Below are the code and all the weights of a small trained network. Each question names an input and a target symbol and asks about switching units off, where a switched-off unit gives its printed mean instead of its output.

import numpy as np


def w(rows, s, z=0):
    codes = np.array(rows[::2]) - 128.0
    scale = np.full(codes.shape[1], s)
    scale[-1] = z or s
    return codes * scale


def norm(h):
    return h / np.sqrt((h * h).mean(-1, keepdims=True) + 1e-5)


def f(y):
    return y / 2 * (1 + np.tanh(0.7978845608 * (y + 0.044715 * y**3)))


def softmax(a):
    e = np.exp(a - a.max(-1, keepdims=True))
    return e / e.sum(-1, keepdims=True)


def log_softmax(a):
    a = a - a.max(-1, keepdims=True)
    return a - np.log(np.exp(a).sum(-1, keepdims=True))


def net(x, mask):
    ids = ['γδξπτω'.index(c) for c in x.split()]
    T = len(ids)
    res = E[ids] + P[:T]
    u = 0
    for l in range(2):
        q, k, v = (norm(res) @ M[l].T for M in (Q, K, V))
        z = softmax(np.where(np.tri(T) > 0, q @ k.T / 2**0.5, -1e9)) @ v
        res = res + np.where(mask[u], z, O[l][:, -1]) @ O[l][:, :-1]
        u += 1
        y = f(norm(res) @ A[l][:, :-1].T + A[l][:, -1])
        res = res + np.where(mask[u : u + 8], y, B[l][:, -1]) @ B[l][:, :-1]
        u += 8
    return log_softmax(norm(res)[-1] @ U[:, :-1].T + U[:, -1])


Q, K, V, O, A, B = {}, {}, {}, {}, {}, {}
E = w([
[89,136,111,173,120,80,68],'γ',
[95,122,102,149,122,101,62],'δ',
[116,55,154,202,165,152,227],'ξ',
[51,159,173,52,243,120,4],'π',
[83,106,81,121,133,120,88],'τ',
[182,80,131,44,153,101,156],'ω',
],0.021)
P = w([
[66,117,144,163,173,210,90],'0',
[127,178,59,158,246,136,105],'1',
[146,193,60,156,237,140,107],'2',
[96,139,131,91,148,107,130],'3',
[94,122,130,100,169,78,144],'4',
[114,161,122,87,99,128,114],'5',
[127,141,145,83,139,97,134],'6',
[117,187,68,102,129,107,139],'7',
[144,162,156,62,50,169,111],'8',
[136,156,137,90,136,68,126],'9',
[129,237,95,116,103,143,168],'10',
],0.012)
Q[0] = w([
[201,254,20,73,120,76,99],'L0H0',
[86,62,186,56,135,33,128],'L0H0',
],0.0085)
K[0] = w([
[125,181,124,83,43,131,128],'L0H0',
[137,167,76,111,222,9,144],'L0H0',
],0.011)
V[0] = w([
[187,190,233,224,111,33,162],'L0H0',
[144,186,136,116,136,32,2],'L0H0',
],0.0075)
O[0] = w([
[193,24,19,2,172,226,106,2],'L0H0',
[49,98,147,159,191,196,225,246],'L0H0',
],0.01,0.0069)
A[0] = w([
[172,108,149,217,176,207,79,106],'L0N0',
[86,126,85,183,155,87,56,61],'L0N1',
[200,179,178,67,128,136,156,2],'L0N2',
[142,186,75,159,103,104,80,49],'L0N3',
[235,50,109,92,117,85,163,224],'L0N4',
[65,28,76,120,127,147,73,138],'L0N5',
[246,139,136,101,74,87,186,135],'L0N6',
[70,163,13,105,104,141,131,131],'L0N7',
],0.013,0.0052)
B[0] = w([
[152,106,140,167,201,65,177,149],'L0N0',
[135,163,175,77,120,156,171,254],'L0N1',
[195,97,154,33,175,151,180,157],'L0N2',
[155,155,133,95,131,101,123,136],'L0N3',
[143,177,207,178,52,57,94,215],'L0N4',
[151,166,40,119,149,66,122,150],'L0N5',
[247,83,195,140,63,93,109,200],'L0N6',
[194,175,134,165,154,169,149,160],'L0N7',
],0.014,0.0069)
Q[1] = w([
[154,162,132,242,107,254,87],'L1H0',
[110,37,114,63,57,100,168],'L1H0',
],0.0089)
K[1] = w([
[127,31,142,33,133,249,82],'L1H0',
[134,189,148,114,208,73,104],'L1H0',
],0.011)
V[1] = w([
[162,201,108,233,73,137,221],'L1H0',
[113,32,135,254,165,109,47],'L1H0',
],0.011)
O[1] = w([
[130,113,110,211,42,150,10,255],'L1H0',
[131,154,97,113,107,250,166,122],'L1H0',
],0.014,0.0083)
A[1] = w([
[238,112,90,12,78,26,121,111],'L1N0',
[148,205,158,89,170,56,59,111],'L1N1',
[234,72,120,5,129,10,118,154],'L1N2',
[232,44,186,163,90,108,89,145],'L1N3',
[74,145,119,103,40,181,89,10],'L1N4',
[56,175,98,184,128,119,82,67],'L1N5',
[202,129,156,222,108,130,121,168],'L1N6',
[222,30,46,197,184,151,208,253],'L1N7',
],0.011,0.0061)
B[1] = w([
[108,101,250,213,59,107,46,177],'L1N0',
[107,42,127,89,104,120,157,193],'L1N1',
[56,207,221,213,12,88,27,183],'L1N2',
[162,105,43,114,235,134,123,235],'L1N3',
[135,192,53,73,137,96,131,138],'L1N4',
[112,105,95,71,131,155,156,228],'L1N5',
[218,31,80,77,115,104,145,250],'L1N6',
[227,99,27,143,159,13,107,139],'L1N7',
],0.013,0.011)
U = w([
[159,79,79,132,189,144,115,183],'γ',
[93,62,147,207,99,245,146,50],'δ',
[179,231,130,102,101,187,95,111],'ξ',
[104,199,191,132,208,158,121,253],'π',
[114,184,177,254,70,83,63,132],'τ',
[133,167,161,23,98,79,168,34],'ω',
],0.0094,0.0041)

Each question gives the input, a string of symbols that net reads in full, and the target symbol t.
The units are the heads (2 rows each of Q, K, V and O) and the neurons (one row each of A and B). Each row of codes is followed by its name. A weight is (code - 128) times the scale printed after its matrix; where a second scale follows, it is the last column's (O, A, B and U).
mask holds one flag per unit, layer by layer, with each layer's heads first. A switched-off unit (its flag False) gives its mean, the last column of its rows in O or B, instead of its output. The means were averaged over made-up inputs and are rounded, as every weight is.
A unit's drop is (log p(t) with every unit on - log p(t) with that unit switched off) / (log p(t) with every unit on - log p(t) with every unit switched off).
The circuit of an input: a set's keep is (log p(t) with only the set's units on - log p(t) with every unit switched off) / (log p(t) with every unit on - log p(t) with every unit switched off). Starting from the 12 units with the biggest drops (on a tie, the unit counted first), units are removed one at a time, each time the one whose removal leaves the highest keep (on an exact tie, the one counted first), for as long as the keep stays at least 0.8.
units of the circuit, in order: the units of the circuit, biggest drop first
k most important neurons: the k neurons with the biggest drops, biggest first
top k neurons in layer l: the k neurons of layer l with the biggest drops, biggest first
drop when u is switched off: that unit's drop, to one decimal
input δ τ ω δ ω ω τ, target ω: 4 most important neurons : L1N2, L0N6, L1N0, L1N3
input δ τ γ, target δ: units of the circuit, in order : L0N4, L1H0
input ω ξ ω ω γ δ δ τ, target δ: units of the circuit, in order : L0H0, L0N4, L1N3, L1N2
input δ δ γ ω ω ω δ γ γ δ, target γ: units of the circuit, in order : L1N2
input τ π τ ω δ τ ξ δ γ ξ γ, target γ: units of the circuit, in order : L0H0, L0N4
input ω γ ξ δ π δ δ γ ω γ, target γ: 2 most important neurons : L1N2, L0N5
input τ π ω ω ω δ ω δ, target δ: units of the circuit, in order : L0H0, L0N4, L1N3, L1N2
input τ δ τ ω ξ ω τ ξ ξ ω γ, target ξ: top 3 neurons in layer 0 : L0N1, L0N6, L0N7
input π ξ ξ ω τ, target ξ: top 3 neurons in layer 0 : L0N4, L0N0, L0N1
input δ δ ω δ ω τ ξ, target γ: top 3 neurons in layer 1 : L1N3, L1N6, L1N2
input ω ω δ ω γ π δ τ, target π: 2 most important neurons : L0N7, L1N6
input τ τ γ π ξ δ, target π: 3 most important neurons : L0N6, L0N4, L1N6
input ω δ δ ω, target τ: top 2 neurons in layer 0 : L0N1, L0N3
input γ γ γ τ π ω, target γ: 3 most important neurons : L0N0, L1N3, L0N5
input ω τ ω π δ ξ δ δ, target ξ: units of the circuit, in order : L0N1, L1N0, L0N7
input ξ ξ δ ξ δ δ, target ξ: top neuron in layer 1 : L1N4
input ω γ τ ξ ω γ γ τ δ, target γ: 3 most important neurons : L1N2, L0N4, L1N0
input δ ω π ω ω π τ π τ, target π: top 2 neurons in layer 0 : L0N4, L0N6
input ξ γ δ ω, target γ: 2 most important neurons : L0N4, L0N0
input ω γ δ, target ω: top 2 neurons in layer 0 : L0N1, L0N6
input γ δ δ ω ω τ ω ω π τ, target ω: top 3 neurons in layer 0 : L0N6, L0N1, L0N0
input δ γ γ, target δ: 2 most important neurons : L1N3, L1N2
input ω ω ω δ, target ω: top neuron in layer 1 : L1N2
input δ π τ, target δ: top 2 neurons in layer 0 : L0N1, L0N2
input ω δ π δ π τ ω π π π ω, target τ: top 2 neurons in layer 1 : L1N2, L1N0
input ξ τ γ δ τ γ π γ γ τ τ, target γ: drop when L0H0 is switched off : 0.9
input π ω δ γ ω ω π γ, target ω: drop when L1H0 is switched off : 0.3
input ω γ γ, target ω: drop when L1N6 is switched off : 0.0
input π τ π π π δ, target π: drop when L1N6 is switched off : 0.2
input τ δ γ π ω π δ γ, target π: top neuron in layer 0 : L0N7
